Below are the code and all the weights of a small trained network. Each question names an input and a target symbol and asks about switching units off, where a switched-off unit gives its printed mean instead of its output.

import numpy as np


def w(rows, s, z=0):
    codes = np.array(rows[::2]) - 128.0
    scale = np.full(codes.shape[1], s)
    scale[-1] = z or s
    return codes * scale


def f(y):
    return np.maximum(y, 0)


def softmax(a):
    e = np.exp(a - a.max(-1, keepdims=True))
    return e / e.sum(-1, keepdims=True)


def log_softmax(a):
    a = a - a.max(-1, keepdims=True)
    return a - np.log(np.exp(a).sum(-1, keepdims=True))


def net(x, mask):
    ids = ['ΓΘΛΞΠΣΨΩαβδεημτφ'.index(c) for c in x.split()]
    T = len(ids)
    res = E[ids] + P[:T]
    u = 0
    for l in range(2):
        q, k, v = (res @ M[l].T for M in (Q, K, V))
        z = softmax(np.where(np.tri(T) > 0, q @ k.T / 3**0.5, -1e9)) @ v
        res = res + np.where(mask[u], z, O[l][:, -1]) @ O[l][:, :-1]
        u += 1
        y = f(res @ A[l][:, :-1].T + A[l][:, -1])
        res = res + np.where(mask[u : u + 4], y, B[l][:, -1]) @ B[l][:, :-1]
        u += 4
    return log_softmax(res[-1] @ U[:, :-1].T + U[:, -1])


Q, K, V, O, A, B = {}, {}, {}, {}, {}, {}
E = w([
[131,100,130],'Γ',
[123,54,146],'Θ',
[176,211,196],'Λ',
[179,115,118],'Ξ',
[141,245,110],'Π',
[53,179,122],'Σ',
[128,131,189],'Ψ',
[138,158,76],'Ω',
[140,127,128],'α',
[51,113,205],'β',
[108,94,252],'δ',
[171,115,178],'ε',
[155,122,133],'η',
[167,182,190],'μ',
[182,90,147],'τ',
[131,175,56],'φ',
],0.016)
P = w([
[174,17,137],'0',
[183,101,101],'1',
[130,146,63],'2',
[83,170,31],'3',
[106,111,119],'4',
[84,139,89],'5',
[87,124,114],'6',
[141,100,190],'7',
[105,156,120],'8',
[146,60,190],'9',
[182,53,251],'10',
[149,150,153],'11',
[223,63,255],'12',
[189,160,169],'13',
],0.005)
Q[0] = w([
[166,7,141],'0.h1',
[139,181,140],'0.h1',
[132,23,255],'0.h1',
],0.0063)
K[0] = w([
[5,244,87],'0.h1',
[240,53,245],'0.h1',
[147,89,254],'0.h1',
],0.005)
V[0] = w([
[224,138,210],'0.h1',
[134,142,213],'0.h1',
[122,75,254],'0.h1',
],0.0088)
O[0] = w([
[55,155,8,253],'0.h1',
[45,224,1,205],'0.h1',
[82,183,105,247],'0.h1',
],0.0083,0.0032)
A[0] = w([
[157,154,112,3],'0.n1',
[229,213,129,162],'0.n2',
[93,122,250,109],'0.n3',
[41,205,254,166],'0.n4',
],0.0078,0.0065)
B[0] = w([
[144,86,91,128],'0.n1',
[63,148,224,220],'0.n2',
[92,180,66,152],'0.n3',
[133,168,2,252],'0.n4',
],0.0094,0.0047)
Q[1] = w([
[239,174,1],'1.h1',
[147,223,108],'1.h1',
[229,172,180],'1.h1',
],0.0052)
K[1] = w([
[82,49,164],'1.h1',
[97,57,2],'1.h1',
[129,47,211],'1.h1',
],0.0062)
V[1] = w([
[117,175,182],'1.h1',
[117,253,171],'1.h1',
[221,171,107],'1.h1',
],0.012)
O[1] = w([
[136,172,123,111],'1.h1',
[181,195,131,253],'1.h1',
[252,119,77,102],'1.h1',
],0.014,0.0058)
A[1] = w([
[39,254,193,246],'1.n1',
[94,235,217,41],'1.n2',
[87,171,87,4],'1.n3',
[188,25,86,16],'1.n4',
],0.0061,0.0033)
B[1] = w([
[115,31,162,254],'1.n1',
[222,69,160,178],'1.n2',
[149,139,44,161],'1.n3',
[173,164,2,132],'1.n4',
],0.0077,0.012)
U = w([
[17,214,63,245],'Γ',
[45,213,85,173],'Θ',
[146,254,81,112],'Λ',
[223,4,134,72],'Ξ',
[129,49,85,72],'Π',
[107,121,144,72],'Σ',
[156,45,86,35],'Ψ',
[110,94,148,107],'Ω',
[154,107,173,21],'α',
[186,35,120,11],'β',
[26,75,224,187],'δ',
[91,62,177,199],'ε',
[110,134,132,112],'η',
[135,246,126,24],'μ',
[125,87,123,68],'τ',
[185,179,157,4],'φ',
],0.0086,0.0037)

Each question gives the input, a string of symbols that net reads in full, and the target symbol t.
The units are the heads (3 rows each of Q, K, V and O) and the neurons (one row each of A and B). Each row of codes is followed by its name. A weight is (code - 128) times the scale printed after its matrix; where a second scale follows, it is the last column's (O, A, B and U).
mask holds one flag per unit, layer by layer, with each layer's heads first. A switched-off unit (its flag False) gives its mean, the last column of its rows in O or B, instead of its output. The means were averaged over made-up inputs and are rounded, as every weight is.
A unit's drop is (log p(t) with every unit on - log p(t) with that unit switched off) / (log p(t) with every unit on - log p(t) with every unit switched off).
The circuit of an input: a set's keep is (log p(t) with only the set's units on - log p(t) with every unit switched off) / (log p(t) with every unit on - log p(t) with every unit switched off). Starting from all 10 units, units are removed one at a time, each time the one whose removal leaves the highest keep (on an exact tie, the one counted first), for as long as the keep stays at least 0.8.
circuit, biggest first: the units of the circuit, biggest drop first
k most important neurons: the k neurons with the biggest drops, biggest first
drop when u is switched off: that unit's drop, to one decimal
input Ψ Ω Θ Θ η, target δ: circuit, biggest first => [1.h1 0.n4]
input Ψ μ Θ Π Σ Λ Ψ Γ β, target Γ: circuit, biggest first => [0.n4]
input Θ β Λ, target δ: 2 most important neurons => [1.n1 0.n2]
input α Λ Λ Λ Ξ, target Λ: circuit, biggest first => [1.h1 1.n1]
input ε Σ Θ Γ Θ Θ τ, target δ: circuit, biggest first => [1.h1 0.n4]
input β α μ Θ μ Θ ε Ψ, target Γ: circuit, biggest first => [0.n4 0.h1]
input μ Θ Π Θ Θ φ Λ, target δ: circuit, biggest first => [1.n1 0.n2]
input Θ μ η η τ ε Ψ, target Γ: 3 most important neurons => [0.n4 0.n2 1.n2]
input δ ε ε Θ Ξ β, target Γ: 3 most important neurons => [0.n4 0.n2 1.n3]
input Θ Θ μ, target δ: 2 most important neurons => [1.n1 0.n2]
input τ ε Θ ε Ψ Θ Θ Γ Θ, target δ: 2 most important neurons => [0.n4 1.n3]
input Π Λ Λ Π ε, target Λ: drop when 1.h1 is switched off => 0.9
input φ φ Γ Γ, target Ξ: drop when 0.h1 is switched off => 1.2
input Σ Σ Π Λ Ψ Ψ μ Ψ, target Λ: drop when 1.h1 is switched off => 0.5
input η α Θ β Γ Θ β η, target δ: circuit, biggest first => [1.h1]
